Below are the code and all the weights of a small trained network. Each question names an input and a class and asks about switching units off, where a switched-off unit gives its printed mean instead of its output.

import numpy as np


def w(rows, s, z=0):
    codes = np.array(rows[::2]) - 128.0
    scale = np.full(codes.shape[1], s)
    scale[-1] = z or s
    return codes * scale


def f(y):
    return np.maximum(y, 0)


def log_softmax(a):
    a = a - a.max(-1, keepdims=True)
    return a - np.log(np.exp(a).sum(-1, keepdims=True))


def net(x, mask):
    res = np.array(x, float).reshape(1, 3) / 4 @ E
    y = f(res @ A[0][:, :-1].T + A[0][:, -1])
    res = res + np.where(mask, y, B[0][:, -1]) @ B[0][:, :-1]
    return log_softmax(res[-1] @ U[:, :-1].T + U[:, -1])


A, B = {}, {}
E = w([
[108,187,84,46,119,39,218,109,186],'x0',
[193,86,83,126,157,187,112,72,252],'x1',
[243,157,84,172,126,144,162,234,115],'x2',
],0.013)
A[0] = w([
[134,156,147,96,99,97,146,139,173,196],'neuron 0',
[107,198,59,35,122,80,243,133,174,74],'neuron 1',
[155,93,87,165,156,135,122,75,189,142],'neuron 2',
[86,79,192,81,159,138,151,75,134,67],'neuron 3',
[170,70,62,112,144,182,108,112,230,78],'neuron 4',
[156,61,178,159,157,201,6,161,63,115],'neuron 5',
[192,154,72,210,109,124,198,182,124,81],'neuron 6',
[175,190,111,122,150,146,113,189,130,254],'neuron 7',
[99,126,132,123,137,65,125,173,35,91],'neuron 8',
[214,137,139,80,139,159,157,210,119,77],'neuron 9',
[48,117,154,102,125,119,81,61,137,121],'neuron 10',
[81,168,159,147,68,121,163,160,41,115],'neuron 11',
],0.012,0.019)
B[0] = w([
[72,124,166,187,156,69,72,163,100,201],'neuron 0',
[124,193,85,132,220,123,75,170,93,229],'neuron 1',
[161,127,242,124,125,119,133,143,167,200],'neuron 2',
[165,102,35,51,142,157,166,73,102,170],'neuron 3',
[156,209,173,125,107,173,198,117,179,207],'neuron 4',
[132,178,103,127,209,63,47,176,81,253],'neuron 5',
[159,74,60,6,124,152,143,53,82,194],'neuron 6',
[68,74,169,155,83,109,120,100,108,251],'neuron 7',
[186,184,185,126,127,184,163,88,166,187],'neuron 8',
[120,103,73,51,132,159,153,67,99,175],'neuron 9',
[102,32,96,87,107,157,167,105,105,211],'neuron 10',
[176,176,193,135,73,156,186,114,174,205],'neuron 11',
],0.013,0.021)
U = w([
[130,198,104,138,222,119,49,171,95,98],'0',
[193,199,223,136,84,172,227,106,194,92],'1',
[127,2,70,74,108,163,177,59,89,109],'2',
[6,8,234,220,52,88,66,138,116,251],'3',
[103,118,54,187,104,162,149,180,139,108],'4',
],0.012,0.014)

Each question gives the input, the list of numbers given to net, and the class t.
The units are the neurons (one row each of A and B). Each row of codes is followed by its name. A weight is (code - 128) times the scale printed after its matrix; where a second scale follows, it is the last column's (A, B and U).
mask holds one flag per neuron, in row order. A switched-off neuron (its flag False) gives its mean, the last column of its row in B, instead of its output. The means were averaged over made-up inputs and are rounded, as every weight is.
A unit's drop is (log p(t) with every unit on - log p(t) with that unit switched off) / (log p(t) with every unit on - log p(t) with every unit switched off).
The circuit of an input: a set's keep is (log p(t) with only the set's units on - log p(t) with every unit switched off) / (log p(t) with every unit on - log p(t) with every unit switched off). Starting from all 12 units, units are removed one at a time, each time the one whose removal leaves the highest keep (on an exact tie, the one counted first), for as long as the keep stays at least 0.8.
units of the circuit, in order: the units of the circuit, biggest drop first
k most important neurons: the k neurons with the biggest drops, biggest first
drop of u: that unit's drop, to one decimal
input [2,-5,7], class 2: units of the circuit, in order -> (neuron 6)
input [3,5,7], class 2: 2 most important neurons -> (neuron 6; neuron 9)
input [-3,2,0], class 3: units of the circuit, in order -> (neuron 1; neuron 6)
input [5,-7,-8], class 2: 2 most important neurons -> (neuron 10; neuron 3)
input [8,3,7], class 0: 2 most important neurons -> (neuron 1; neuron 0)
input [-8,8,-8], class 0: 4 most important neurons -> (neuron 5; neuron 11; neuron 8; neuron 6)
input [-2,-1,-3], class 3: 3 most important neurons -> (neuron 6; neuron 1; neuron 9)
input [-5,-4,-5], class 0: 4 most important neurons -> (neuron 5; neuron 7; neuron 6; neuron 9)
input [5,-7,2], class 1: 3 most important neurons -> (neuron 11; neuron 5; neuron 8)
input [-6,-8,-2], class 1: 3 most important neurons -> (neuron 11; neuron 8; neuron 1)
input [-5,3,6], class 2: 2 most important neurons -> (neuron 6; neuron 1)
input [8,-1,8], class 0: 2 most important neurons -> (neuron 1; neuron 0)
input [-6,-7,-7], class 1: 4 most important neurons -> (neuron 11; neuron 8; neuron 1; neuron 6)
input [8,6,-3], class 0: units of the circuit, in order -> (neuron 1)
input [-7,0,8], class 2: 3 most important neurons -> (neuron 6; neuron 9; neuron 1)
input [-1,1,4], class 2: 2 most important neurons -> (neuron 6; neuron 9)
input [7,-3,-7], class 0: 3 most important neurons -> (neuron 1; neuron 0; neuron 6)
input [5,5,-4], class 0: 4 most important neurons -> (neuron 1; neuron 11; neuron 0; neuron 8)
input [-8,0,-3], class 0: drop of neuron 5 -> 7.1
input [-2,7,3], class 1: units of the circuit, in order -> (neuron 4)
input [1,-5,-8], class 2: drop of neuron 10 -> 0.9
input [6,4,1], class 0: drop of neuron 1 -> 3.9
input [3,0,1], class 3: drop of neuron 5 -> 0.9
